Here is a tiny trained network, its code and every weight. The questions are about switching its units off for an input and a class, where a switched-off unit gives its printed mean instead of its output.

import numpy as np


def w(rows, s, z=0):
    codes = np.array(rows[::2]) - 128.0
    scale = np.full(codes.shape[1], s)
    scale[-1] = z or s
    return codes * scale


def f(y):
    return np.maximum(y, 0)


def log_softmax(a):
    a = a - a.max(-1, keepdims=True)
    return a - np.log(np.exp(a).sum(-1, keepdims=True))


def net(x, mask):
    res = np.array(x, float).reshape(1, 5) / 4 @ E
    y = f(res @ A[0][:, :-1].T + A[0][:, -1])
    res = res + np.where(mask, y, B[0][:, -1]) @ B[0][:, :-1]
    return log_softmax(res[-1] @ U[:, :-1].T + U[:, -1])


A, B = {}, {}
E = w([
[2,178,151,111,130,24],'x0',
[108,204,112,178,72,143],'x1',
[115,66,61,174,124,101],'x2',
[199,141,111,64,129,86],'x3',
[108,65,189,68,72,137],'x4',
],0.0074)
A[0] = w([
[140,74,105,41,129,36,178],'neuron 1',
[193,23,113,90,131,108,234],'neuron 2',
[203,148,185,5,97,132,41],'neuron 3',
[140,78,209,103,186,194,102],'neuron 4',
[136,149,102,214,147,196,252],'neuron 5',
[3,132,196,89,81,122,207],'neuron 6',
[102,18,88,138,113,110,250],'neuron 7',
[105,235,109,105,160,55,250],'neuron 8',
[206,194,130,149,46,204,144],'neuron 9',
[158,175,85,156,69,54,43],'neuron 10',
[54,111,43,234,105,89,185],'neuron 11',
],0.013,0.0017)
B[0] = w([
[184,76,166,181,113,179,225],'neuron 1',
[219,15,77,192,147,94,226],'neuron 2',
[113,151,216,193,110,191,223],'neuron 3',
[195,197,70,113,161,60,198],'neuron 4',
[168,123,111,215,146,153,199],'neuron 5',
[59,149,207,49,41,75,254],'neuron 6',
[187,43,195,62,123,108,208],'neuron 7',
[192,252,102,64,202,118,243],'neuron 8',
[57,71,162,179,100,223,212],'neuron 9',
[92,158,108,37,190,225,175],'neuron 10',
[109,236,193,214,76,122,228],'neuron 11',
],0.018,0.01)
U = w([
[179,74,204,242,103,219,219],'0',
[196,4,19,88,177,74,45],'1',
[2,161,132,166,37,118,3],'2',
[87,135,236,10,36,67,162],'3',
[138,235,89,54,209,106,246],'4',
[72,87,64,79,147,223,6],'5',
],0.0048,0.0027)

Each question gives the input, the list of numbers given to net, and the class t.
The units are the neurons (one row each of A and B). Each row of codes is followed by its name. A weight is (code - 128) times the scale printed after its matrix; where a second scale follows, it is the last column's (A, B and U).
mask holds one flag per neuron, in row order. A switched-off neuron (its flag False) gives its mean, the last column of its row in B, instead of its output. The means were averaged over made-up inputs and are rounded, as every weight is.
A unit's drop is (log p(t) with every unit on - log p(t) with that unit switched off) / (log p(t) with every unit on - log p(t) with every unit switched off).
The circuit of an input: a set's keep is (log p(t) with only the set's units on - log p(t) with every unit switched off) / (log p(t) with every unit on - log p(t) with every unit switched off). Starting from all 11 units, units are removed one at a time, each time the one whose removal leaves the highest keep (on an exact tie, the one counted first), for as long as the keep stays at least 0.8.
circuit, biggest first: the units of the circuit, biggest drop first
top k neurons: the k neurons with the biggest drops, biggest first
drop when u is switched off: that unit's drop, to one decimal
input [8,-2,3,1,-8], class 4: circuit, biggest first	(neuron 8)
input [-1,-1,7,3,3], class 1: circuit, biggest first	(neuron 3; neuron 2)
input [-1,-8,-6,-3,-2], class 4: top 2 neurons	(neuron 4; neuron 9)
input [-2,0,7,3,3], class 1: circuit, biggest first	(neuron 3; neuron 2)
input [-8,-4,8,8,-4], class 1: top 2 neurons	(neuron 2; neuron 11)
input [8,-2,-4,-6,-6], class 4: top 2 neurons	(neuron 8; neuron 7)
input [-8,-7,0,-8,-3], class 1: circuit, biggest first	(neuron 4; neuron 11)
input [1,-5,0,0,-6], class 4: top 3 neurons	(neuron 9; neuron 3; neuron 2)
input [-5,-5,8,6,-7], class 1: top 2 neurons	(neuron 2; neuron 3)
input [3,7,-7,-6,-3], class 3: top 3 neurons	(neuron 6; neuron 8; neuron 4)
input [-4,-1,-6,-5,7], class 3: top 2 neurons	(neuron 1; neuron 5)
input [4,7,-8,-5,2], class 3: drop when neuron 6 is switched off	0.7
input [4,4,-2,2,4], class 3: drop when neuron 6 is switched off	0.5
input [8,-1,5,1,0], class 3: circuit, biggest first	(neuron 6)
input [0,7,3,-4,3], class 2: drop when neuron 1 is switched off	0.2
input [6,-4,8,-6,6], class 3: drop when neuron 6 is switched off	0.1
